Rows lie near named flat spaces through zero. A row that begins with a name and a colon came from that space; any other row is followed by the name of its block's space that it lies nearest.
rp-qb: [-0.65  1.81  1.38  2.66  0.92 -0.27  3.03  0.52 -1.44 -0.53  0.51  2.76
 -3.32  1.91  3.73  0.17  0.41 -2.19  1.51 -4.25  4.84 -1.06  2.61 -2.51
  1.19 -3.34  3.52  1.96  0.06  0.54  2.85 -2.37  0.92 -1.61  2.86 -2.02
  3.01]
gf-cm: [-0.39 -0.22 -1.19 -0.67 -0.10  0.96 -1.62 -0.13  0.26 -1.14  1.16 -0.18
 -0.15 -1.39  1.93  0.65  0.42 -0.93 -0.36 -3.42 -2.13 -1.12 -0.56 -1.00
 -1.82 -2.04  1.92 -0.87  0.27 -0.98  1.67 -0.03  0.66 -0.59  1.41  0.20
 -1.33]
pg-gb: [ 2.47 -1.23  1.84  2.10  0.95 -0.29 -0.08 -2.36  1.31  0.90  0.67 -0.17
  1.04  3.29  2.10 -0.01  1.96 -1.40 -3.70 -0.96 -0.67  0.27  0.83  2.18
 -0.01  0.51  2.01 -1.37 -1.30 -1.31  1.66  1.43  0.94 -0.14 -2.11 -0.12
  1.35]
mt-cz: [-1.39  0.40 -1.69 -1.59  1.65  2.30 -2.42  1.34  1.77 -1.21  3.17 -0.08
  4.15  0.47 -1.57  1.36 -1.70 -2.56 -0.09  1.19 -2.56 -2.27  0.24 -2.84
  0.30  2.41  4.02 -0.78 -0.98  2.71 -1.49 -1.09  1.12 -3.63 -0.98  1.97
  2.72]
qh-jg: [ 1.40 -0.31 -0.12 -1.20 -0.22 -0.20 -1.13  1.06  0.34 -0.79 -0.41  1.01
  0.77  1.11  0.42  2.38 -2.70  0.34 -1.39  2.05  0.60 -0.23 -1.13  1.24
 -0.38  2.05 -0.44  0.56 -0.36 -1.50 -2.44 -0.97  1.89 -2.81 -0.87  0.18
  1.24]
[ 0.24 -0.06 -0.86 -2.06 -1.16  1.25 -0.85  0.94 -2.95 -0.25 -2.02 -3.02
 -1.09 -2.18 -4.20 -0.05  0.78 -0.84 -0.53  1.55 -2.80  2.71 -2.61  0.86
 -3.48  1.59 -3.53 -0.87 -0.19 -2.82  0.84 -2.09 -0.33  3.00 -1.49 -0.97
 -0.93]
rp-qb
pg-gb: [ 1.01 -1.81 -0.86 -1.22 -0.16  0.58 -2.84 -0.43 -3.02 -0.50  1.11  0.64
  0.36  2.44  1.28  0.68 -1.67 -1.18 -1.96 -0.13  0.56 -2.08  0.26 -1.63
 -0.85  0.98 -0.11  1.14 -2.20 -4.65 -0.53  1.58 -0.81 -0.37 -0.19 -2.23
  0.07]
[-1.19  0.13 -0.56 -1.00  2.34  1.35  0.62  3.44  0.01 -1.77  0.71 -0.40
  1.28  2.52 -1.20  1.57 -0.39  3.82 -0.13 -3.02  0.34 -1.10  0.64 -3.33
  0.39 -0.01  1.78 -2.41  0.68  0.15  1.11  1.55  3.87  1.97 -0.39 -1.84
  0.24]
gf-cm
fz-rn: [-1.60 -0.98  0.65  0.43  1.05 -0.63  0.39 -0.34 -1.39 -0.71 -1.48  0.97
  0.16  1.50  0.28 -1.94  0.16  0.78 -0.67 -1.24  2.98  0.03 -0.13  0.32
 -0.39  0.64  0.63  1.13  0.01 -1.27  1.30  2.70 -0.01  0.11  0.97  0.29
 -0.34]
[ 0.35 -2.64 -0.85 -0.83 -0.24 -1.53  0.47 -0.92 -1.24 -0.25  2.99 -0.36
 -0.71  2.55 -1.76 -2.25  0.04  3.23 -2.20 -2.68  0.55 -0.54  0.74 -0.41
 -0.77 -1.79  3.09 -0.28  0.71  0.85  0.23  0.25  1.77 -0.47  0.21 -0.84
  1.54]
qh-jg
[ 1.20  1.95  0.87  0.44 -2.60  0.60  0.82 -0.34  0.99 -0.17  1.68  1.19
 -0.40 -1.16  1.00  1.35  0.99  0.01 -0.12 -2.84 -1.40 -0.44  0.17  1.62
 -1.66 -2.56  1.41 -0.91  0.58  0.28  0.60  0.22  0.83 -1.91 -0.75 -0.13
 -1.88]
gf-cm
bs-rz: [ 1.59 -1.83 -0.07  2.08  1.28 -0.33  2.18 -0.73 -1.12 -1.96  1.12 -0.02
  2.30 -0.34  0.83  2.56 -2.67  1.27  2.48  2.35 -1.03 -1.55  0.01  0.45
 -3.71 -1.59 -0.52 -1.76 -5.77  1.86  0.75  0.34 -0.22  2.84  1.02  0.71
 -1.60]
rp-qb: [ 0.31  0.68 -0.54 -0.64  0.16 -0.10 -1.24 -1.22 -0.86 -0.16 -1.19 -0.19
 -0.94 -2.03 -0.16  0.16  1.65  0.96 -0.41 -0.42  0.33  0.21 -2.47 -0.47
  0.63 -1.55 -0.78  2.28 -0.51  0.81  1.39 -0.22  0.30  1.96 -0.08  2.18
 -0.28]
[ 1.54  0.13  1.82 -0.04  0.77 -0.72  1.73 -0.77  0.64  0.20 -1.25 -0.17
 -1.33 -1.68  0.15  0.33  0.30 -0.14 -0.63 -1.24  1.04  0.19 -0.51  0.51
 -0.08 -0.26 -0.65  1.71  2.29 -1.97  0.20  0.69 -0.93  2.53 -0.89 -0.26
  0.50]
mt-cz
[ 1.75  1.04 -1.42  0.28 -1.44  2.73 -0.34 -1.81 -0.54  1.18 -0.65 -0.19
 -2.73  1.38  0.21 -1.34 -1.08 -2.32  0.70 -1.22 -1.05  0.55 -0.62  1.17
 -0.89  1.28  0.31  2.84  0.52  1.40 -1.39 -3.21  0.29 -1.44  3.29  2.32
  0.50]
mt-cz
qh-jg: [-1.29  1.23  1.42 -0.24 -0.06  0.99 -0.85  1.63  0.86 -2.10 -1.50  0.05
  0.28  0.09  0.25  1.73 -0.53 -1.67 -0.97  0.96 -0.19 -1.58 -1.05  1.36
 -2.63  0.43 -1.33 -0.22 -0.37 -0.03 -1.14 -1.86 -0.04 -2.16 -1.93  1.07
 -1.42]
[-0.28 -0.23 -0.71  0.73  0.22  0.35 -0.31  1.93  0.02  0.91  1.26 -0.14
  1.07  0.83 -0.79 -2.31  0.50 -0.20 -0.18  0.42 -0.52 -0.46 -0.20  2.26
  0.07  1.14  0.23 -1.45  0.02  1.12 -2.14  0.67 -1.27 -0.67  1.82 -3.50
 -1.13]
rp-qb
[ 0.84  0.82  0.45  1.00  0.29 -0.64  1.46 -0.14  0.72 -0.43 -0.08  1.66
  1.98 -0.74 -0.61  0.78  0.46 -1.72  0.02  0.60  1.42  0.84  0.65  1.76
  1.77  1.28 -1.26  0.57  1.73 -1.17  1.98 -1.82 -3.06 -1.59 -0.36  0.27
  0.72]
gf-cm
[ 0.92  0.17  0.75  0.44 -1.37 -2.02 -1.63  0.08 -1.15 -0.60  0.86 -2.08
 -2.49  0.97  0.60 -0.80  1.77 -1.93 -1.75 -3.44  0.74  0.08  0.16  0.09
 -0.67 -1.42 -0.66  1.06 -0.27 -1.12  1.96 -0.95  1.89 -0.52  0.88 -0.97
 -2.19]
rp-qb
[ 1.84  0.00  0.37  1.08  0.28  1.83  0.68 -0.03 -0.73 -0.35 -0.19 -0.95
  0.78 -2.86 -1.49 -0.67  1.15 -1.24  0.90  0.82  2.93 -1.52 -1.73 -0.86
 -1.34  2.77  0.78  1.75  0.84  4.17  0.47 -1.71  0.78  1.13 -2.90  0.74
 -0.65]
mt-cz
[ 0.84 -0.36  0.74  1.71 -0.90  0.08 -0.60 -1.11  0.40 -0.62  0.63  0.89
 -0.64  1.07 -0.55 -0.01  0.41 -1.35 -0.23  1.22  0.02 -1.42 -0.16 -0.04
 -0.33  0.39  0.32  0.30  1.15 -0.70 -0.32 -1.11  2.08 -0.75  0.60  2.72
  2.27]
qh-jg
[-0.26 -1.59 -2.01 -2.06  1.46 -0.15  1.41  0.86  0.53 -0.08 -1.81 -0.32
  1.61  0.61 -0.68 -2.69  1.61 -0.89  2.83  0.73 -1.05  0.19 -0.79  1.74
  1.41  2.49 -2.64  0.11  0.65 -0.51 -1.09  0.01  1.98 -1.07 -1.80 -0.45
 -0.75]
qh-jg
[-0.64  2.38  1.67 -0.61 -1.01 -0.59  0.11 -1.54  1.35  0.54 -1.91 -1.84
  2.06 -0.39 -0.87 -0.90  1.43  0.95  0.54  0.36 -0.38  0.60 -1.51  0.65
  0.37 -0.59  0.59 -1.83  0.59  2.32  1.28 -1.08 -1.83 -0.40 -0.06  1.93
 -0.61]
pg-gb
[ 1.02  3.46  0.11 -0.68 -1.36 -2.37  0.59  1.73 -0.46  0.21 -1.41 -0.91
 -2.16 -1.25 -1.62 -1.64  0.26  3.22  0.74 -1.12  0.03  1.27  0.57 -0.17
  0.90 -2.40  1.41  0.99 -0.62  0.32 -1.56 -1.25 -0.40 -2.03 -0.77 -0.11
 -0.54]
bs-rz
[-0.99 -0.02  1.56 -0.25 -1.19 -2.16 -1.04  0.52 -0.86  0.04  1.66 -3.24
  2.44 -0.98 -1.62 -1.14  5.09 -0.57 -2.14  2.98  0.22  1.73 -1.13 -2.78
 -1.12  1.57  4.06  0.02  1.79 -1.34  0.24 -0.53  1.21 -5.58 -2.77  2.37
  1.33]
pg-gb
[-0.53  4.15  2.48  2.67 -0.13  1.06 -0.86  1.70  0.25 -0.37 -0.49  0.08
  0.92 -1.65  2.30 -0.20  1.77 -3.33  1.82 -0.42  0.88  0.48  0.65 -2.01
 -0.07 -2.76 -2.26 -0.43 -0.68  1.87  0.68 -0.09 -0.26  1.62  0.74  0.92
 -1.68]
qh-jg
